Below is a small trained network, with its code and all its weights. Each question gives an input and a target symbol and asks what happens when units are switched off, that is, made to give their printed mean instead of their output.

import numpy as np


def w(rows, s, z=0):
    codes = np.array(rows[::2]) - 128.0
    scale = np.full(codes.shape[1], s)
    scale[-1] = z or s
    return codes * scale


def f(y):
    return y / 2 * (1 + np.tanh(0.7978845608 * (y + 0.044715 * y**3)))


def softmax(a):
    e = np.exp(a - a.max(-1, keepdims=True))
    return e / e.sum(-1, keepdims=True)


def log_softmax(a):
    a = a - a.max(-1, keepdims=True)
    return a - np.log(np.exp(a).sum(-1, keepdims=True))


def net(x, mask):
    ids = ['γδεζηθλμξπστφω'.index(c) for c in x.split()]
    T = len(ids)
    res = E[ids] + P[:T]
    u = 0
    for l in range(2):
        r = res
        for j in range(2):
            rows = slice(2 * j, 2 * j + 2)
            q, k, v = (r @ M[l][rows].T for M in (Q, K, V))
            z = softmax(np.where(np.tri(T) > 0, q @ k.T / 2**0.5, -1e9)) @ v
            o = O[l][rows]
            res = res + np.where(mask[u + j], z, o[:, -1]) @ o[:, :-1]
        u += 2
        y = f(res @ A[l][:, :-1].T + A[l][:, -1])
        res = res + np.where(mask[u : u + 12], y, B[l][:, -1]) @ B[l][:, :-1]
        u += 12
    return log_softmax(res[-1] @ U[:, :-1].T + U[:, -1])


Q, K, V, O, A, B = {}, {}, {}, {}, {}, {}
E = w([
[217,118,67,99,170,95,116,145,189,120,152],'γ',
[147,203,151,102,63,139,189,149,201,59,131],'δ',
[156,116,143,169,150,197,104,124,137,86,207],'ε',
[143,117,105,80,144,63,201,239,143,144,93],'ζ',
[90,153,133,133,72,242,213,49,83,133,166],'η',
[142,102,166,178,100,85,129,204,127,95,206],'θ',
[213,147,143,177,225,146,171,52,163,60,87],'λ',
[156,46,184,144,214,137,181,177,73,162,158],'μ',
[123,32,86,153,124,115,126,138,149,117,180],'ξ',
[89,154,48,170,157,175,105,178,135,103,127],'π',
[168,189,106,48,129,73,98,65,86,254,203],'σ',
[155,158,133,211,111,36,64,108,79,142,226],'τ',
[76,42,136,131,50,57,94,81,175,162,67],'φ',
[140,216,149,81,230,152,102,118,100,194,6],'ω',
],0.0076)
P = w([
[151,115,97,122,90,131,161,119,55,90,102],'0',
[215,115,80,186,69,165,142,152,115,182,112],'1',
[115,147,81,160,127,125,206,138,165,187,145],'2',
[163,131,98,184,92,142,152,148,154,189,144],'3',
[162,106,78,93,108,99,81,121,35,34,127],'4',
[77,108,105,74,151,125,151,101,150,72,175],'5',
[129,119,106,94,132,122,104,102,126,75,143],'6',
[192,152,136,234,115,156,100,151,216,240,106],'7',
[65,152,153,171,177,149,147,122,236,199,171],'8',
[59,186,150,130,191,42,118,107,106,103,142],'9',
[138,119,169,69,150,103,29,132,115,20,131],'10',
[82,121,178,81,175,150,69,99,187,88,175],'11',
[86,160,198,170,193,138,98,131,254,181,157],'12',
],0.0083)
Q[0] = w([
[114,86,137,25,125,146,85,111,88,27,143],'0.h0',
[52,111,156,93,183,165,137,105,242,154,197],'0.h0',
[139,194,124,255,110,95,179,157,129,226,100],'0.h1',
[60,123,154,127,181,154,160,116,251,176,192],'0.h1',
],0.013)
K[0] = w([
[167,139,143,191,113,175,143,147,222,237,129],'0.h0',
[19,180,164,131,192,74,178,106,166,130,170],'0.h0',
[122,115,123,62,124,92,99,117,22,29,111],'0.h1',
[10,161,148,112,195,67,169,98,155,107,163],'0.h1',
],0.012)
V[0] = w([
[155,89,104,254,152,79,50,137,143,101,101],'0.h0',
[194,107,182,150,161,131,80,91,88,183,228],'0.h0',
[154,173,149,159,185,230,196,133,136,87,139],'0.h1',
[69,150,54,169,152,192,88,162,85,180,167],'0.h1',
],0.0069)
O[0] = w([
[19,118,92,157,178,171,146,62,118,194,207,219],'0.h0',
[112,148,248,180,109,93,211,84,164,89,175,3],'0.h0',
[163,87,84,255,134,54,97,108,104,101,84,201],'0.h1',
[20,232,114,198,136,122,142,177,98,124,75,240],'0.h1',
],0.0061,0.0017)
A[0] = w([
[60,62,149,119,72,62,81,70,153,177,66,154],'0.n0',
[101,201,121,160,89,231,187,76,139,86,225,232],'0.n1',
[145,26,55,180,206,188,72,71,94,151,148,173],'0.n2',
[230,79,193,100,90,96,167,59,169,105,197,205],'0.n3',
[201,91,166,80,149,168,208,119,39,141,30,129],'0.n4',
[136,132,102,185,141,152,235,164,130,92,68,139],'0.n5',
[123,44,129,122,165,136,201,242,61,163,169,182],'0.n6',
[134,154,116,105,197,91,43,79,82,158,116,185],'0.n7',
[102,54,157,245,134,75,108,193,161,94,96,151],'0.n8',
[133,124,138,255,77,111,101,150,183,31,77,195],'0.n9',
[138,171,97,82,112,138,173,213,95,114,175,195],'0.n10',
[194,180,97,84,167,41,14,236,188,107,97,254],'0.n11',
],0.0054,0.0047)
B[0] = w([
[94,66,124,127,74,94,108,88,152,179,97,154],'0.n0',
[90,169,103,168,129,186,163,80,161,106,203,230],'0.n1',
[102,72,46,179,206,157,122,84,165,149,158,212],'0.n2',
[213,108,141,77,129,95,180,79,192,101,199,155],'0.n3',
[153,146,133,115,123,97,196,84,26,155,41,119],'0.n4',
[170,171,100,215,105,130,192,149,109,149,103,158],'0.n5',
[98,101,100,150,174,80,218,211,114,184,151,159],'0.n6',
[118,160,101,87,219,106,90,90,158,161,154,179],'0.n7',
[99,98,134,236,139,45,136,158,165,102,128,183],'0.n8',
[101,152,97,212,107,78,146,134,195,61,119,223],'0.n9',
[118,165,76,110,128,111,165,170,149,133,168,174],'0.n10',
[157,161,62,60,189,96,103,177,254,97,132,254],'0.n11',
],0.0057,0.0049)
Q[1] = w([
[147,111,210,90,84,87,78,105,33,135,75],'1.h0',
[79,221,38,175,241,98,180,149,182,52,222],'1.h0',
[134,90,128,97,130,112,92,105,8,37,91],'1.h1',
[195,136,135,156,107,156,156,161,107,255,81],'1.h1',
],0.0072)
K[1] = w([
[160,109,51,166,93,132,250,158,95,150,111],'1.h0',
[68,157,225,133,169,120,30,129,214,159,144],'1.h0',
[235,126,58,184,3,203,159,126,174,203,105],'1.h1',
[84,106,25,75,51,110,149,87,26,26,120],'1.h1',
],0.0051)
V[1] = w([
[171,206,105,128,207,186,139,174,127,103,192],'1.h0',
[174,180,132,92,123,3,80,59,89,203,183],'1.h0',
[111,127,132,147,83,165,33,100,162,44,197],'1.h1',
[108,46,139,138,126,127,153,223,127,114,184],'1.h1',
],0.0063)
O[1] = w([
[198,127,179,157,126,230,45,193,62,67,161,252],'1.h0',
[193,236,121,164,76,24,14,69,31,229,149,80],'1.h0',
[149,78,43,131,83,100,200,190,1,64,200,122],'1.h1',
[192,126,192,169,232,101,187,141,100,168,172,175],'1.h1',
],0.0056,0.0033)
A[1] = w([
[168,175,174,119,161,184,116,195,112,71,66,159],'1.n0',
[199,191,173,140,152,181,89,205,63,112,156,194],'1.n1',
[118,32,80,135,208,159,90,90,113,173,96,225],'1.n2',
[116,133,124,113,119,139,119,132,142,120,100,147],'1.n3',
[142,164,174,99,179,206,147,163,115,92,130,132],'1.n4',
[71,110,140,230,101,115,161,143,120,120,131,127],'1.n5',
[88,115,120,113,98,150,112,134,111,162,149,185],'1.n6',
[86,103,64,115,29,124,128,185,129,122,194,234],'1.n7',
[53,153,163,170,103,152,130,65,147,150,169,161],'1.n8',
[215,42,179,94,106,87,191,74,153,115,193,231],'1.n9',
[100,206,104,106,76,128,93,81,154,153,62,254],'1.n10',
[63,129,194,216,39,235,200,2,49,128,171,130],'1.n11',
],0.006,0.0036)
B[1] = w([
[108,136,172,142,139,158,126,207,128,105,21,181],'1.n0',
[167,191,205,137,123,183,89,220,3,118,81,196],'1.n1',
[85,85,116,124,201,183,69,92,184,205,142,254],'1.n2',
[112,132,128,111,115,133,119,131,154,128,100,136],'1.n3',
[136,153,143,97,174,209,140,165,83,131,79,181],'1.n4',
[84,136,145,210,116,101,154,133,95,124,133,211],'1.n5',
[87,127,117,117,106,142,125,128,100,140,146,138],'1.n6',
[56,142,68,95,40,134,72,178,119,135,181,241],'1.n7',
[102,146,131,196,121,199,171,88,71,115,125,184],'1.n8',
[197,68,211,60,67,117,161,84,152,94,175,182],'1.n9',
[41,177,125,106,88,122,131,76,166,171,79,193],'1.n10',
[190,3,14,107,115,111,137,131,69,90,25,142],'1.n11',
],0.0057,0.0049)
U = w([
[116,152,129,2,124,194,126,86,97,186,194,142],'γ',
[162,118,110,97,111,8,169,210,125,104,35,85],'δ',
[139,99,112,136,74,151,170,98,52,113,104,37],'ε',
[152,143,166,75,167,145,107,129,151,161,30,5],'ζ',
[77,50,181,116,42,117,74,114,157,147,37,167],'η',
[130,213,206,94,13,123,191,146,145,69,123,143],'θ',
[236,81,59,74,143,94,67,138,164,77,105,87],'λ',
[184,151,210,185,201,130,185,36,149,105,76,124],'μ',
[139,58,202,138,184,104,185,149,66,173,165,111],'ξ',
[143,93,142,142,165,192,145,178,133,68,168,159],'π',
[181,177,147,164,79,111,63,109,71,154,171,116],'σ',
[151,124,140,188,88,48,140,162,69,104,221,22],'τ',
[103,97,78,131,110,75,143,47,177,142,190,196],'φ',
[50,181,85,170,158,156,87,155,116,152,80,175],'ω',
],0.0053,0.0032)

Each question gives the input, a string of symbols that net reads in full, and the target symbol t.
The units are the heads (2 rows each of Q, K, V and O) and the neurons (one row each of A and B). Each row of codes is followed by its name. A weight is (code - 128) times the scale printed after its matrix; where a second scale follows, it is the last column's (O, A, B and U).
mask holds one flag per unit, layer by layer, with each layer's heads first. A switched-off unit (its flag False) gives its mean, the last column of its rows in O or B, instead of its output. The means were averaged over made-up inputs and are rounded, as every weight is.
A unit's drop is (log p(t) with every unit on - log p(t) with that unit switched off) / (log p(t) with every unit on - log p(t) with every unit switched off).
The circuit of an input: a set's keep is (log p(t) with only the set's units on - log p(t) with every unit switched off) / (log p(t) with every unit on - log p(t) with every unit switched off). Starting from the 12 units with the biggest drops (on a tie, the unit counted first), units are removed one at a time, each time the one whose removal leaves the highest keep (on an exact tie, the one counted first), for as long as the keep stays at least 0.8.
circuit, biggest first: the units of the circuit, biggest drop first
unit that matters most: the unit with the biggest drop
k most important neurons: the k neurons with the biggest drops, biggest first
top k neurons in layer l: the k neurons of layer l with the biggest drops, biggest first
which heads matter: for each layer, one digit per head in row order, 1 if its drop is at least 0.15 and else 0, layers parted by /
input ε π π φ η φ δ λ δ δ π θ, target λ: unit that matters most => 0.h0
input δ π σ λ, target λ: circuit, biggest first => (0.h1 0.h0 0.n11)
input η φ ζ, target δ: which heads matter => 10 / 00
input λ π π γ σ, target σ: circuit, biggest first => (1.h0 0.n7 0.h1)
input ζ π δ θ π φ μ π μ δ π ε, target μ: which heads matter => 11 / 01
input π δ ζ ε λ ζ σ π, target σ: circuit, biggest first => (1.h0 0.n7 0.n5)
input π σ θ, target τ: which heads matter => 00 / 10
input η π λ μ σ, target σ: circuit, biggest first => (1.h0 0.n7 0.h0)
input λ π ω φ ω σ φ π φ, target η: circuit, biggest first => (1.h1 0.n0 1.n10 0.n1)
input φ δ φ, target γ: which heads matter => 01 / 00
input ξ π π μ φ λ, target μ: circuit, biggest first => (1.h1 1.n7 0.n6)
input θ η π δ φ π θ η, target ε: 2 most important neurons => (1.n11 0.n11)
input π γ η θ π δ π μ φ φ π π μ, target γ: which heads matter => 01 / 00
input π φ δ δ π π ζ δ λ λ π, target λ: unit that matters most => 0.h1
input τ π π λ π φ δ, target φ: top 2 neurons in layer 0 => (0.n0 0.n1)
input φ φ η φ δ, target γ: top 2 neurons in layer 0 => (0.n9 0.n8)
input φ φ λ π δ φ μ, target φ: which heads matter => 00 / 10
input π δ λ φ π γ ε π φ λ σ φ φ, target φ: which heads matter => 01 / 00
input π π ω π μ, target ω: top 2 neurons in layer 1 => (1.n9 1.n2)
input σ π δ, target θ: unit that matters most => 0.h0
input ε π π π π μ π π ω δ θ, target ω: circuit, biggest first => (0.h1 0.h0 1.n9)
input φ π ζ π, target γ: which heads matter => 01 / 00
input π θ π φ φ ζ π φ λ λ μ, target γ: which heads matter => 11 / 00
input π π φ π π ζ η ξ τ, target σ: which heads matter => 00 / 10
input ε μ θ, target τ: which heads matter => 11 / 00
input π φ π π γ ε τ τ τ ξ, target τ: which heads matter => 10 / 11
input μ σ φ ω π π φ π ξ λ φ θ ζ, target φ: unit that matters most => 1.h0
input ξ δ ζ π ω, target ζ: which heads matter => 00 / 00
